Below is a small trained network, with its code and all its weights. Each question gives an input and a target symbol and asks what happens when units are switched off, that is, made to give their printed mean instead of their output.

import numpy as np


def w(rows, s, z=0):
    codes = np.array(rows[::2]) - 128.0
    scale = np.full(codes.shape[1], s)
    scale[-1] = z or s
    return codes * scale


def f(y):
    return y / 2 * (1 + np.tanh(0.7978845608 * (y + 0.044715 * y**3)))


def softmax(a):
    e = np.exp(a - a.max(-1, keepdims=True))
    return e / e.sum(-1, keepdims=True)


def log_softmax(a):
    a = a - a.max(-1, keepdims=True)
    return a - np.log(np.exp(a).sum(-1, keepdims=True))


def net(x, mask):
    ids = ['ΓΘΛΞΣΨαβδεζηπτφω'.index(c) for c in x.split()]
    T = len(ids)
    res = E[ids] + P[:T]
    q, k, v = (res @ M[0].T for M in (Q, K, V))
    z = softmax(np.where(np.tri(T) > 0, q @ k.T / 3**0.5, -1e9)) @ v
    res = res + np.where(mask[0], z, O[0][:, -1]) @ O[0][:, :-1]
    y = f(res @ A[0][:, :-1].T + A[0][:, -1])
    res = res + np.where(mask[1:9], y, B[0][:, -1]) @ B[0][:, :-1]
    return log_softmax(res[-1] @ U[:, :-1].T + U[:, -1])


Q, K, V, O, A, B = {}, {}, {}, {}, {}, {}
E = w([
[105,158,181,135,222],'Γ',
[116,87,252,130,66],'Θ',
[164,128,208,117,117],'Λ',
[225,55,210,107,129],'Ξ',
[35,71,137,97,97],'Σ',
[137,211,166,82,149],'Ψ',
[58,199,176,223,158],'α',
[190,187,121,45,183],'β',
[106,7,66,79,187],'δ',
[97,52,105,157,170],'ε',
[66,160,118,191,133],'ζ',
[120,196,199,146,104],'η',
[218,174,131,173,107],'π',
[42,204,172,83,71],'τ',
[169,101,234,197,91],'φ',
[147,80,74,124,45],'ω',
],0.018)
P = w([
[159,228,146,187,2],'0',
[152,205,130,167,82],'1',
[160,169,118,147,132],'2',
[160,163,126,134,173],'3',
[144,173,97,77,188],'4',
[149,140,120,90,211],'5',
[153,82,157,140,213],'6',
],0.0085)
Q[0] = w([
[185,58,113,249,115],'head 1',
[111,47,254,71,87],'head 1',
[157,146,217,48,3],'head 1',
],0.0094)
K[0] = w([
[144,110,116,158,146],'head 1',
[87,89,207,109,136],'head 1',
[2,120,151,128,38],'head 1',
],0.012)
V[0] = w([
[128,42,132,254,21],'head 1',
[222,153,76,202,89],'head 1',
[219,198,83,57,36],'head 1',
],0.0061)
O[0] = w([
[120,182,77,2,173,80],'head 1',
[127,112,95,131,173,191],'head 1',
[143,38,187,177,153,254],'head 1',
],0.0099,0.0042)
A[0] = w([
[126,173,36,168,116,79],'neuron 1',
[36,116,119,151,255,3],'neuron 2',
[43,70,121,66,89,164],'neuron 3',
[165,186,173,58,114,197],'neuron 4',
[89,81,80,208,225,61],'neuron 5',
[217,143,85,138,173,142],'neuron 6',
[153,96,103,125,27,148],'neuron 7',
[26,70,108,132,133,45],'neuron 8',
],0.013,0.0044)
B[0] = w([
[3,64,164,103,100,137],'neuron 1',
[154,201,39,166,25,203],'neuron 2',
[205,89,186,113,156,170],'neuron 3',
[124,141,129,188,124,246],'neuron 4',
[93,130,93,75,227,254],'neuron 5',
[120,160,166,132,79,224],'neuron 6',
[186,144,18,171,109,142],'neuron 7',
[100,213,141,169,61,154],'neuron 8',
],0.016,0.0078)
U = w([
[204,198,199,203,78,177],'Γ',
[144,172,233,51,211,159],'Θ',
[149,92,180,55,242,99],'Λ',
[126,197,110,27,102,91],'Ξ',
[123,178,108,50,109,105],'Σ',
[117,134,86,109,134,96],'Ψ',
[65,107,99,203,29,2],'α',
[111,58,74,161,194,118],'β',
[192,91,93,2,134,141],'δ',
[99,113,109,22,72,161],'ε',
[51,36,107,133,73,94],'ζ',
[118,151,93,74,100,122],'η',
[146,177,66,57,104,70],'π',
[99,165,104,59,102,116],'τ',
[149,138,114,85,89,37],'φ',
[167,58,22,131,51,188],'ω',
],0.007,0.0075)

Each question gives the input, a string of symbols that net reads in full, and the target symbol t.
The units are the heads (3 rows each of Q, K, V and O) and the neurons (one row each of A and B). Each row of codes is followed by its name. A weight is (code - 128) times the scale printed after its matrix; where a second scale follows, it is the last column's (O, A, B and U).
mask holds one flag per unit, heads first, then neurons. A switched-off unit (its flag False) gives its mean, the last column of its rows in O or B, instead of its output. The means were averaged over made-up inputs and are rounded, as every weight is.
A unit's drop is (log p(t) with every unit on - log p(t) with that unit switched off) / (log p(t) with every unit on - log p(t) with every unit switched off).
The circuit of an input: a set's keep is (log p(t) with only the set's units on - log p(t) with every unit switched off) / (log p(t) with every unit on - log p(t) with every unit switched off). Starting from all 9 units, units are removed one at a time, each time the one whose removal leaves the highest keep (on an exact tie, the one counted first), for as long as the keep stays at least 0.8.
circuit, biggest first: the units of the circuit, biggest drop first
unit that matters most: the unit with the biggest drop
k most important neurons: the k neurons with the biggest drops, biggest first
drop of u: that unit's drop, to one decimal
input τ Θ τ η Λ Γ Θ, target Θ: unit that matters most => neuron 2
input η π Γ, target π: circuit, biggest first => [neuron 2; neuron 5; head 1]
input Θ Θ δ Λ ζ π Γ, target π: circuit, biggest first => [neuron 2; neuron 5]
input β Γ π Θ δ, target π: circuit, biggest first => [neuron 2; neuron 5; neuron 8]
input Ψ π ε, target π: circuit, biggest first => [neuron 2; neuron 5; head 1]
input Θ β δ β π α Σ, target Γ: 3 most important neurons => [neuron 8; neuron 3; neuron 5]
input Θ β τ π π, target Θ: circuit, biggest first => [head 1; neuron 2; neuron 4]
input Ψ Λ δ Σ, target Γ: 2 most important neurons => [neuron 8; neuron 5]
input φ δ α, target α: 4 most important neurons => [neuron 1; neuron 2; neuron 5; neuron 3]
input Θ π β π Θ, target Θ: 3 most important neurons => [neuron 2; neuron 3; neuron 7]
input β η β, target Θ: 2 most important neurons => [neuron 2; neuron 4]
input Ξ β Θ α, target β: 3 most important neurons => [neuron 5; neuron 6; neuron 2]
input Σ α τ α π τ, target Θ: 2 most important neurons => [neuron 2; neuron 3]
input α β ω α β β Γ, target β: unit that matters most => neuron 5
input π β β, target Θ: 2 most important neurons => [neuron 2; neuron 6]
input β Σ ω Θ β Γ α, target β: 3 most important neurons => [neuron 5; neuron 2; neuron 6]
input π Γ ε, target π: drop of head 1 => 0.3
input β β Λ Θ β, target Λ: drop of neuron 5 => 0.2
input Σ Γ π α, target π: drop of neuron 5 => 0.5
